Below is a small trained network, with its code and all its weights. Each question gives an input and a target symbol and asks what happens when units are switched off, that is, made to give their printed mean instead of their output.

import numpy as np


def w(rows, s, z=0):
    codes = np.array(rows[::2]) - 128.0
    scale = np.full(codes.shape[1], s)
    scale[-1] = z or s
    return codes * scale


def f(y):
    return y / 2 * (1 + np.tanh(0.7978845608 * (y + 0.044715 * y**3)))


def softmax(a):
    e = np.exp(a - a.max(-1, keepdims=True))
    return e / e.sum(-1, keepdims=True)


def log_softmax(a):
    a = a - a.max(-1, keepdims=True)
    return a - np.log(np.exp(a).sum(-1, keepdims=True))


def net(x, mask):
    ids = ['αβγδεζηθλμξσφψ'.index(c) for c in x.split()]
    T = len(ids)
    res = E[ids] + P[:T]
    q, k, v = (res @ M[0].T for M in (Q, K, V))
    z = softmax(np.where(np.tri(T) > 0, q @ k.T / 3**0.5, -1e9)) @ v
    res = res + np.where(mask[0], z, O[0][:, -1]) @ O[0][:, :-1]
    y = f(res @ A[0][:, :-1].T + A[0][:, -1])
    res = res + np.where(mask[1:9], y, B[0][:, -1]) @ B[0][:, :-1]
    return log_softmax(res[-1] @ U[:, :-1].T + U[:, -1])


Q, K, V, O, A, B = {}, {}, {}, {}, {}, {}
E = w([
[81,52,135,113,64],'α',
[130,51,93,202,158],'β',
[81,78,122,51,63],'γ',
[127,82,182,207,189],'δ',
[100,57,135,57,102],'ε',
[156,128,73,91,147],'ζ',
[110,132,90,177,105],'η',
[144,77,85,201,129],'θ',
[127,210,149,109,178],'λ',
[157,25,82,253,113],'μ',
[134,169,83,79,108],'ξ',
[96,200,152,179,139],'σ',
[123,133,90,136,122],'φ',
[140,164,169,203,171],'ψ',
],0.023)
P = w([
[169,197,254,83,70],'0',
[70,121,45,138,191],'1',
[168,117,41,157,130],'2',
[187,114,31,166,120],'3',
[67,118,119,75,128],'4',
[73,117,67,122,142],'5',
[62,99,66,126,167],'6',
],0.0095)
Q[0] = w([
[155,130,53,138,137],'h0',
[135,128,11,171,157],'h0',
[110,151,241,116,113],'h0',
],0.012)
K[0] = w([
[177,149,210,130,3],'h0',
[245,153,188,155,26],'h0',
[33,152,2,154,197],'h0',
],0.0097)
V[0] = w([
[171,2,149,66,206],'h0',
[71,33,108,189,44],'h0',
[43,168,115,41,20],'h0',
],0.009)
O[0] = w([
[47,241,14,230,35,149],'h0',
[231,30,193,79,29,160],'h0',
[1,58,133,86,106,2],'h0',
],0.011,0.0093)
A[0] = w([
[88,151,194,137,87,185],'n0',
[117,192,104,2,102,164],'n1',
[218,107,157,144,111,123],'n2',
[76,123,41,117,124,158],'n3',
[88,68,1,78,31,149],'n4',
[172,105,146,128,152,204],'n5',
[148,145,45,148,99,129],'n6',
[93,42,86,61,23,253],'n7',
],0.011,0.0042)
B[0] = w([
[160,40,152,158,109,134],'n0',
[96,89,154,201,86,151],'n1',
[46,140,152,75,74,249],'n2',
[209,25,220,173,112,166],'n3',
[1,219,74,172,120,185],'n4',
[110,231,90,69,170,193],'n5',
[209,91,118,103,113,211],'n6',
[228,102,103,85,198,200],'n7',
],0.0099,0.018)
U = w([
[232,73,124,127,109,152],'α',
[165,127,114,76,86,96],'β',
[132,54,168,125,119,171],'γ',
[118,255,73,169,105,132],'δ',
[128,87,177,207,61,184],'ε',
[116,156,115,210,148,165],'ζ',
[71,152,120,58,163,218],'η',
[117,154,89,97,140,132],'θ',
[72,161,105,166,198,27],'λ',
[88,173,101,77,98,150],'μ',
[177,99,188,160,195,35],'ξ',
[209,122,174,77,193,71],'σ',
[153,113,140,118,165,178],'φ',
[154,184,108,108,193,2],'ψ',
],0.0098,0.0053)

Each question gives the input, a string of symbols that net reads in full, and the target symbol t.
The units are the heads (3 rows each of Q, K, V and O) and the neurons (one row each of A and B). Each row of codes is followed by its name. A weight is (code - 128) times the scale printed after its matrix; where a second scale follows, it is the last column's (O, A, B and U).
mask holds one flag per unit, heads first, then neurons. A switched-off unit (its flag False) gives its mean, the last column of its rows in O or B, instead of its output. The means were averaged over made-up inputs and are rounded, as every weight is.
A unit's drop is (log p(t) with every unit on - log p(t) with that unit switched off) / (log p(t) with every unit on - log p(t) with every unit switched off).
The circuit of an input: a set's keep is (log p(t) with only the set's units on - log p(t) with every unit switched off) / (log p(t) with every unit on - log p(t) with every unit switched off). Starting from all 9 units, units are removed one at a time, each time the one whose removal leaves the highest keep (on an exact tie, the one counted first), for as long as the keep stays at least 0.8.
units of the circuit, in order: the units of the circuit, biggest drop first
unit that matters most: the unit with the biggest drop
k most important neurons: the k neurons with the biggest drops, biggest first
drop of u: that unit's drop, to one decimal
input ξ δ ε θ, target γ: units of the circuit, in order	h0, n3
input δ ζ δ ψ ε δ ζ, target α: units of the circuit, in order	h0, n6, n4
input ε λ δ η δ, target λ: units of the circuit, in order	h0
input λ δ σ δ η, target ξ: 4 most important neurons	n3, n4, n2, n5
input η δ λ, target η: units of the circuit, in order	h0, n7
input β δ δ θ, target δ: 2 most important neurons	n3, n7
input ζ η γ η ζ θ, target ε: units of the circuit, in order	n3, h0
input δ η σ σ ζ, target α: units of the circuit, in order	h0, n4, n6
input ζ δ η, target ε: 4 most important neurons	n3, n5, n7, n6
input η η δ δ, target η: units of the circuit, in order	h0, n5, n2, n6
input μ η δ μ ζ μ, target β: 2 most important neurons	n2, n5
input η ζ δ δ β, target σ: units of the circuit, in order	h0, n7
input ζ δ ζ, target ε: 3 most important neurons	n3, n5, n7
input β σ ζ μ λ μ, target δ: units of the circuit, in order	n4, h0, n3
input ε ε σ, target ε: units of the circuit, in order	h0, n3
input ε φ β, target ζ: unit that matters most	n4
input δ μ γ θ λ, target μ: units of the circuit, in order	h0, n2, n7
input μ δ δ ξ, target β: 2 most important neurons	n2, n6
input η ε η σ η ζ, target σ: 3 most important neurons	n7, n4, n2
input δ δ β η, target α: 3 most important neurons	n6, n4, n5
input σ φ δ ζ μ ε η, target η: 3 most important neurons	n7, n3, n6
input ζ δ ε, target ζ: 3 most important neurons	n4, n3, n2
input ε δ η ψ σ δ η, target ζ: most important neuron	n4
input δ ζ φ δ α, target ζ: 4 most important neurons	n4, n3, n2, n7
input λ η σ η δ β, target ξ: 4 most important neurons	n3, n4, n2, n5
input δ ξ ζ ζ δ ψ δ, target ζ: 3 most important neurons	n2, n7, n4
input γ β λ, target γ: drop of n5	0.1
